Here is a tiny trained network, its code and every weight. The questions are about switching its units off for an input and a class, where a switched-off unit gives its printed mean instead of its output.

import numpy as np


def w(rows, s, z=0):
    codes = np.array(rows[::2]) - 128.0
    scale = np.full(codes.shape[1], s)
    scale[-1] = z or s
    return codes * scale


def f(y):
    return y / 2 * (1 + np.tanh(0.7978845608 * (y + 0.044715 * y**3)))


def log_softmax(a):
    a = a - a.max(-1, keepdims=True)
    return a - np.log(np.exp(a).sum(-1, keepdims=True))


def net(x, mask):
    res = np.array(x, float).reshape(1, 7) / 4 @ E
    y = f(res @ A[0][:, :-1].T + A[0][:, -1])
    res = res + np.where(mask, y, B[0][:, -1]) @ B[0][:, :-1]
    return log_softmax(res[-1] @ U[:, :-1].T + U[:, -1])


A, B = {}, {}
E = w([
[48,96,33,111,60,63],'x0',
[179,150,2,116,77,206],'x1',
[176,14,109,94,139,128],'x2',
[123,133,111,95,159,147],'x3',
[128,125,110,165,151,114],'x4',
[156,146,101,151,153,87],'x5',
[139,130,116,168,109,91],'x6',
],0.0064)
A[0] = w([
[160,175,152,171,165,183,177],'N1',
[226,149,156,136,142,181,25],'N2',
[74,113,179,101,188,28,37],'N3',
[154,130,165,128,201,76,28],'N4',
[123,120,183,92,126,59,126],'N5',
[130,135,85,109,89,34,237],'N6',
[220,79,98,99,178,82,222],'N7',
[176,150,101,104,106,139,8],'N8',
[212,125,187,125,78,160,109],'N9',
[156,146,47,158,106,169,18],'N10',
[170,145,55,161,119,216,35],'N11',
[204,168,192,143,192,162,63],'N12',
[173,148,35,166,85,170,74],'N13',
[116,164,91,147,176,112,186],'N14',
[45,198,96,141,150,154,156],'N15',
[70,73,72,153,107,98,119],'N16',
[192,99,177,136,126,156,221],'N17',
[126,175,80,84,129,161,7],'N18',
[154,121,145,228,144,134,253],'N19',
[199,13,109,140,144,109,128],'N20',
[150,171,87,114,183,68,242],'N21',
[179,2,126,78,132,145,81],'N22',
[180,140,79,109,84,176,42],'N23',
],0.0091,0.0037)
B[0] = w([
[147,130,167,49,95,125,227],'N1',
[170,114,30,76,89,48,179],'N2',
[242,93,85,163,215,55,244],'N3',
[153,109,119,112,194,96,174],'N4',
[146,92,111,148,212,173,210],'N5',
[137,120,74,71,95,185,244],'N6',
[71,195,147,153,73,218,254],'N7',
[160,181,209,224,91,82,116],'N8',
[103,112,58,48,139,126,184],'N9',
[171,88,118,112,205,62,172],'N10',
[153,132,84,161,214,93,199],'N11',
[161,67,87,35,30,74,237],'N12',
[202,108,64,134,210,106,218],'N13',
[154,155,231,143,65,214,169],'N14',
[130,147,230,128,53,154,192],'N15',
[190,237,119,43,35,106,204],'N16',
[87,138,29,83,109,154,253],'N17',
[181,144,154,212,33,112,131],'N18',
[117,126,113,43,151,222,240],'N19',
[179,242,179,140,112,139,244],'N20',
[46,101,84,59,57,239,210],'N21',
[118,198,246,155,57,150,249],'N22',
[141,140,87,254,223,105,175],'N23',
],0.0063,0.0039)
U = w([
[91,86,130,113,106,162,252],'0',
[103,114,119,65,63,89,152],'1',
[84,169,140,105,143,127,175],'2',
[212,87,141,202,218,2,18],'3',
[98,195,186,108,83,147,19],'4',
[75,50,126,134,71,169,119],'5',
],0.0089,0.0042)

Each question gives the input, the list of numbers given to net, and the class t.
The units are the neurons (one row each of A and B). Each row of codes is followed by its name. A weight is (code - 128) times the scale printed after its matrix; where a second scale follows, it is the last column's (A, B and U).
mask holds one flag per neuron, in row order. A switched-off neuron (its flag False) gives its mean, the last column of its row in B, instead of its output. The means were averaged over made-up inputs and are rounded, as every weight is.
A unit's drop is (log p(t) with every unit on - log p(t) with that unit switched off) / (log p(t) with every unit on - log p(t) with every unit switched off).
The circuit of an input: a set's keep is (log p(t) with only the set's units on - log p(t) with every unit switched off) / (log p(t) with every unit on - log p(t) with every unit switched off). Starting from the 12 units with the biggest drops (on a tie, the unit counted first), units are removed one at a time, each time the one whose removal leaves the highest keep (on an exact tie, the one counted first), for as long as the keep stays at least 0.8.
circuit, biggest first: the units of the circuit, biggest drop first
top k neurons: the k neurons with the biggest drops, biggest first
drop when u is switched off: that unit's drop, to one decimal
input [1,-8,-1,5,1,5,-6], class 3: circuit, biggest first => N3
input [-6,-6,-2,5,3,8,2], class 0: circuit, biggest first => N21; N19; N20
input [6,7,7,4,-3,1,-7], class 3: circuit, biggest first => N23; N13
input [0,2,7,-1,1,2,1], class 4: circuit, biggest first => N20; N22; N7
input [-7,3,8,5,7,7,6], class 4: circuit, biggest first => N20; N7
input [-8,-7,-8,-6,5,-3,6], class 1: circuit, biggest first => N12; N1
input [-1,-7,-2,7,1,-1,-4], class 3: circuit, biggest first => N3; N7
input [-7,2,6,-2,4,5,-7], class 1: circuit, biggest first => N12; N2
input [-5,-8,5,7,6,-5,-3], class 3: top 2 neurons => N3; N4
input [-4,8,-8,5,7,7,3], class 3: top 3 neurons => N13; N11; N10
input [-7,-5,4,-6,-2,5,7], class 1: circuit, biggest first => N12; N17
input [-4,-8,-5,-1,-4,-2,7], class 3: top 2 neurons => N3; N7
input [-8,4,-4,5,-5,5,-3], class 1: top 2 neurons => N12; N2
input [-6,-8,-1,5,6,-6,8], class 3: top 2 neurons => N3; N4
input [-7,7,-4,2,-6,4,-7], class 1: top 3 neurons => N12; N2; N1
input [-1,4,8,8,-8,-7,7], class 2: top neuron => N23
input [1,7,7,0,7,-6,-4], class 2: drop when N7 is switched off => 0.5
input [-4,2,6,5,-4,-1,-8], class 4: drop when N9 is switched off => -0.1
input [-4,7,-4,7,3,1,8], class 3: drop when N10 is switched off => 0.2
input [2,8,-4,2,-2,7,-2], class 3: top neuron => N13
input [-8,3,-8,-7,5,-3,2], class 1: drop when N2 is switched off => 0.2
